Below are the code and all the weights of a small trained network. Each question names an input and a class and asks about switching units off, where a switched-off unit gives its printed mean instead of its output.

import numpy as np


def w(rows, s, z=0):
    codes = np.array(rows[::2]) - 128.0
    scale = np.full(codes.shape[1], s)
    scale[-1] = z or s
    return codes * scale


def norm(h):
    return h / np.sqrt((h * h).mean(-1, keepdims=True) + 1e-5)


def f(y):
    return np.maximum(y, 0)


def log_softmax(a):
    a = a - a.max(-1, keepdims=True)
    return a - np.log(np.exp(a).sum(-1, keepdims=True))


def net(x, mask):
    res = np.array(x, float).reshape(1, 2) / 4 @ E
    u = 0
    for l in range(3):
        y = f(norm(res) @ A[l][:, :-1].T + A[l][:, -1])
        res = res + np.where(mask[u : u + 6], y, B[l][:, -1]) @ B[l][:, :-1]
        u += 6
    return log_softmax(norm(res)[-1] @ U[:, :-1].T + U[:, -1])


A, B = {}, {}
E = w([
[142,141,1,137,25,152,106],'x0',
[174,105,144,66,94,117,60],'x1',
],0.0086)
A[0] = w([
[73,130,85,196,211,120,138,39],'0.n1',
[128,187,33,136,53,155,178,159],'0.n2',
[95,254,131,166,112,159,198,234],'0.n3',
[97,160,186,232,155,164,206,2],'0.n4',
[186,109,39,144,164,122,26,30],'0.n5',
[133,103,63,194,176,118,194,76],'0.n6',
],0.0063,0.0038)
B[0] = w([
[189,13,181,107,163,41,148,174],'0.n1',
[157,187,119,150,67,118,130,254],'0.n2',
[64,134,35,131,184,186,142,237],'0.n3',
[36,110,233,170,165,116,78,195],'0.n4',
[151,96,183,184,160,91,117,167],'0.n5',
[160,125,127,1,101,73,108,181],'0.n6',
],0.009,0.0066)
A[1] = w([
[158,71,97,62,85,143,49,157],'1.n1',
[50,75,130,122,204,83,181,119],'1.n2',
[153,111,46,117,107,167,100,199],'1.n3',
[158,119,196,112,151,101,173,72],'1.n4',
[143,152,146,235,188,205,121,135],'1.n5',
[148,203,154,145,113,217,254,3],'1.n6',
],0.0091,0.0018)
B[1] = w([
[58,42,166,103,124,173,217,207],'1.n1',
[184,113,162,189,196,187,89,254],'1.n2',
[160,220,130,169,228,60,147,212],'1.n3',
[101,131,19,89,134,91,69,200],'1.n4',
[54,128,94,92,2,163,113,157],'1.n5',
[182,242,53,65,157,190,56,147],'1.n6',
],0.0078,0.0077)
A[2] = w([
[140,200,86,150,112,97,172,62],'2.n1',
[163,149,76,99,215,153,82,105],'2.n2',
[117,101,162,160,198,119,84,82],'2.n3',
[115,116,45,226,96,175,127,150],'2.n4',
[36,232,48,196,141,175,102,127],'2.n5',
[103,117,135,196,232,255,222,1],'2.n6',
],0.0088,0.0034)
B[2] = w([
[197,96,109,126,58,162,63,217],'2.n1',
[195,193,161,123,140,23,91,234],'2.n2',
[184,193,86,166,82,149,211,247],'2.n3',
[117,102,231,85,209,187,80,204],'2.n4',
[30,62,141,118,155,83,251,255],'2.n5',
[39,89,180,197,94,199,1,224],'2.n6',
],0.0079,0.0069)
U = w([
[88,131,124,138,210,62,154,101],'0',
[230,155,121,122,60,173,6,129],'1',
[149,135,106,136,147,132,111,2],'2',
[239,169,165,92,196,34,59,126],'3',
[60,37,171,39,136,181,126,125],'4',
[180,98,114,147,56,123,213,162],'5',
[122,237,22,109,141,102,208,135],'6',
[69,147,179,200,207,210,63,167],'7',
],0.019,0.0095)

Each question gives the input, the list of numbers given to net, and the class t.
The units are the neurons (one row each of A and B). Each row of codes is followed by its name. A weight is (code - 128) times the scale printed after its matrix; where a second scale follows, it is the last column's (A, B and U).
mask holds one flag per neuron, layer by layer. A switched-off neuron (its flag False) gives its mean, the last column of its row in B, instead of its output. The means were averaged over made-up inputs and are rounded, as every weight is.
A unit's drop is (log p(t) with every unit on - log p(t) with that unit switched off) / (log p(t) with every unit on - log p(t) with every unit switched off).
The circuit of an input: a set's keep is (log p(t) with only the set's units on - log p(t) with every unit switched off) / (log p(t) with every unit on - log p(t) with every unit switched off). Starting from the 12 units with the biggest drops (on a tie, the unit counted first), units are removed one at a time, each time the one whose removal leaves the highest keep (on an exact tie, the one counted first), for as long as the keep stays at least 0.8.
circuit, biggest first: the units of the circuit, biggest drop first
top k neurons: the k neurons with the biggest drops, biggest first
k most important neurons of layer l: the k neurons of layer l with the biggest drops, biggest first
input [3,8], class 4: circuit, biggest first	(1.n1)
input [-3,6], class 4: top 2 neurons	(1.n1 1.n3)
input [3,0], class 6: top 3 neurons	(2.n5 0.n4 0.n2)
input [-4,1], class 3: top 2 neurons	(0.n3 1.n4)
input [-7,1], class 3: top 4 neurons	(0.n3 1.n1 1.n4 2.n2)
input [2,3], class 5: top 2 neurons	(0.n3 1.n2)
input [-5,1], class 3: top 3 neurons	(0.n3 1.n4 1.n1)
input [4,-3], class 6: top 2 neurons	(0.n2 2.n5)
input [3,1], class 5: 3 most important neurons of layer 0	(0.n1 0.n3 0.n4)
input [7,3], class 5: 3 most important neurons of layer 0	(0.n2 0.n1 0.n4)
input [4,0], class 6: 2 most important neurons of layer 2	(2.n5 2.n6)
input [-2,4], class 4: top 2 neurons	(1.n1 0.n3)
input [-2,3], class 4: 3 most important neurons of layer 0	(0.n4 0.n5 0.n3)
input [4,-6], class 6: circuit, biggest first	(0.n2)
input [2,6], class 4: 2 most important neurons of layer 0	(0.n3 0.n2)
input [2,4], class 5: top 3 neurons	(0.n3 1.n2 0.n5)
input [6,2], class 5: 4 most important neurons of layer 2	(2.n5 2.n6 2.n1 2.n2)
input [6,1], class 5: 3 most important neurons of layer 2	(2.n5 2.n1 2.n6)
input [3,6], class 5: top 2 neurons	(0.n3 1.n1)
input [5,2], class 5: 3 most important neurons of layer 1	(1.n2 1.n3 1.n1)
input [8,3], class 5: most important neuron of layer 1	(1.n2)
input [8,2], class 5: top 2 neurons	(2.n5 0.n2)
input [-6,1], class 3: 2 most important neurons of layer 0	(0.n3 0.n4)
input [-6,2], class 3: top 2 neurons	(0.n3 1.n4)
